A =
[[-18   1   1  -7   3   5   7   1 -16  -2   1   5   8   9  -4   9]
 [-44  -3   1  -6  -6  -5   4   3   0  -3   1 -24  36 -20   4  33]
 [-19  -1   1 -15   5   3   6  -2 -14  -1   2   4   8   6  -3  15]
 [ 13  -3  -2 -13  -1  -1   0  -2   8  -4  -2  19  -7  20   5 -13]
 [-16  -3  -1   5  -4  -1   3   3 -18  -3  -1  14  17  18  -5   3]
 [ 10   3   8 -14   6  10   6   4  15  -1  -2 -15  -5 -16   1  -7]
 [-11  12   4 -16   9  11  15   5 -20  -3   6 -17 -21 -10   5  12]
 [-12  -2  -1  19 -11  -1   0   4 -15  -1  -6  13  -3  18   2  -2]
 [-14   7   4 -27   0   5   2   7 -11   0  -2 -29 -16 -25  11  29]
 [-11   8   3  18  -3   7   0   4  -3  -5  -4  -6   4  -3  -4  -1]
 [ -8  -1  -2  29  -9  -8  -3   0  28   0   2 -20  22 -20   6  -6]
 [ 12   0  -5 -11   2  -1   3  -3 -18  -5   3  34 -18  37   1 -11]]
Indices start at 1.
The top entry of the column that holds the largest entry is 9
The entry in the top-left corner: -18
The entry at row 1, column 2 is 1
The entry directly below the smallest entry: -19
Find the entry at row 1, column 3.
Answer: 1
The bottom entry of the column that holds the largest entry -> 37
Find the entry in row 2 and column 3.
Answer: 1
Find the entry just left of -21.
Answer: -17
The entry directly above the largest entry is -20
The entry just right of the smallest entry is -3
Find the bottom entry of the column that holds the smallest entry.
Answer: 12
Find the entry in the top-right corner.
Answer: 9
The entry at row 2, column 1 is -44
The entry in the bottom-right corner: -11

Questions about the table below. Counting starts at 1.
1) Which number is the entry at row 2, column 1?
2) Which number is the bottom-right entry?
3) Which number is the entry just right of -18?
4) Which number is the entry at row 1, column 2?
5) Which number is the entry in row 2 and column 2?
6) Which number is the entry at row 1, column 3?
7) Which number is the entry just left of 532?
array([[  67,  199,   90,  356,   -7,  -18, -722,  747,  513, -502, -357],
       [-292, -515, -424,  532,  -25, -414,   -5,  133, -440, -588, -419]])
1) -292
2) -419
3) -722
4) 199
5) -515
6) 90
7) -424

W =
[[421 581 177 616 247 291 495 306 862 497 340]
 [421 581 563 652 440 449 749 306 550 521 340]]
What is the bottom-left entry?
A: 421
What is the entry just right of 177?
A: 616
What is the entry in the top-right corner?
A: 340
The bottom-right entry -> 340
The second entry, reading row by row -> 581
The third smallest entry -> 291
The first entry in reading order is 421
What is the third-last entry, reading row by row?
A: 550

Questions about the array below.
1) What is the fifth entry from the end, reading row by row?
2) What is the last entry of the smallest entry's row?
3) What is the smallest entry in the first column?
4) What is the top entry of the column that holds the smallest entry?
5) What is the entry directly above the largest entry?
6) What is the largest entry in the last column?
7) What is the second-last entry, reading row by row?
8) What is the entry in the bottom-right corner?
[[-19.6  -8.8  20.9 -22.3   3.1   6.2 -16.0   9.6]
 [-20.1   5.4   4.4 -11.0  21.0 -11.1 -11.2  11.2]
 [-25.1 -10.8   7.5 -22.9 -17.8 -14.5 -13.0 -17.5]
 [ -5.7   9.6 -10.7   9.3   1.4  18.2  -3.0 -11.3]
 [-14.7 -13.9   1.7  -7.3  11.9   5.0 -11.1   1.5]]
1) -7.3
2) -17.5
3) -25.1
4) -19.6
5) 3.1
6) 11.2
7) -11.1
8) 1.5

grid = [ 0.032  0.121  0.029 -0.119  0.084 -0.032]
The first entry from the right -> -0.032
The entry just left of 0.121: 0.032
Which number is the 5th-last entry?
Answer: 0.121
Which number is the 2nd entry from the right?
Answer: 0.084

Questions about the matrix below. Counting starts at 1.
1) What is the entry at row 3, column 1?
2) What is the top-right entry?
3) What is the entry in the bottom-left corner?
4) What is the entry directly below 294?
5) What is the entry at row 2, column 3?
6) What is the entry directly below the centre entry?
7) What is the entry in the top-left corner?
8) What is the maximum?
[[444 504 270 609 616 895 677 332 432 309 369 575 355 953 527]
 [513 494 446 550 554 545 526 566 488 511 503 541 477 562 541]
 [407 544 285 628 773 688 612 489 401 473 313 609 430 783 556]
 [422 606 332 644 671 748 686 409 343 469 303 661 421 975 444]
 [423 540 232 667 723 756 653 482 367 439 315 633 378 904 519]
 [451 536 308 621 571 892 696 298 434 339 352 586 362 996 482]
 [416 499 238 625 761 732 604 504 401 431 322 599 407 790 580]
 [549 453 442 551 481 581 514 564 515 468 555 522 451 541 548]
 [492 433 262 608 686 586 537 668 432 474 437 562 411 603 605]
 [423 498 211 643 667 906 694 358 414 309 319 608 338 997 528]
 [498 462 337 585 615 588 547 602 464 461 466 553 426 594 578]
 [401 522 250 613 704 883 688 308 442 334 294 576 369 956 557]
 [540 456 394 590 498 587 553 615 455 469 517 552 425 635 517]]
1) 407
2) 527
3) 540
4) 517
5) 446
6) 564
7) 444
8) 997
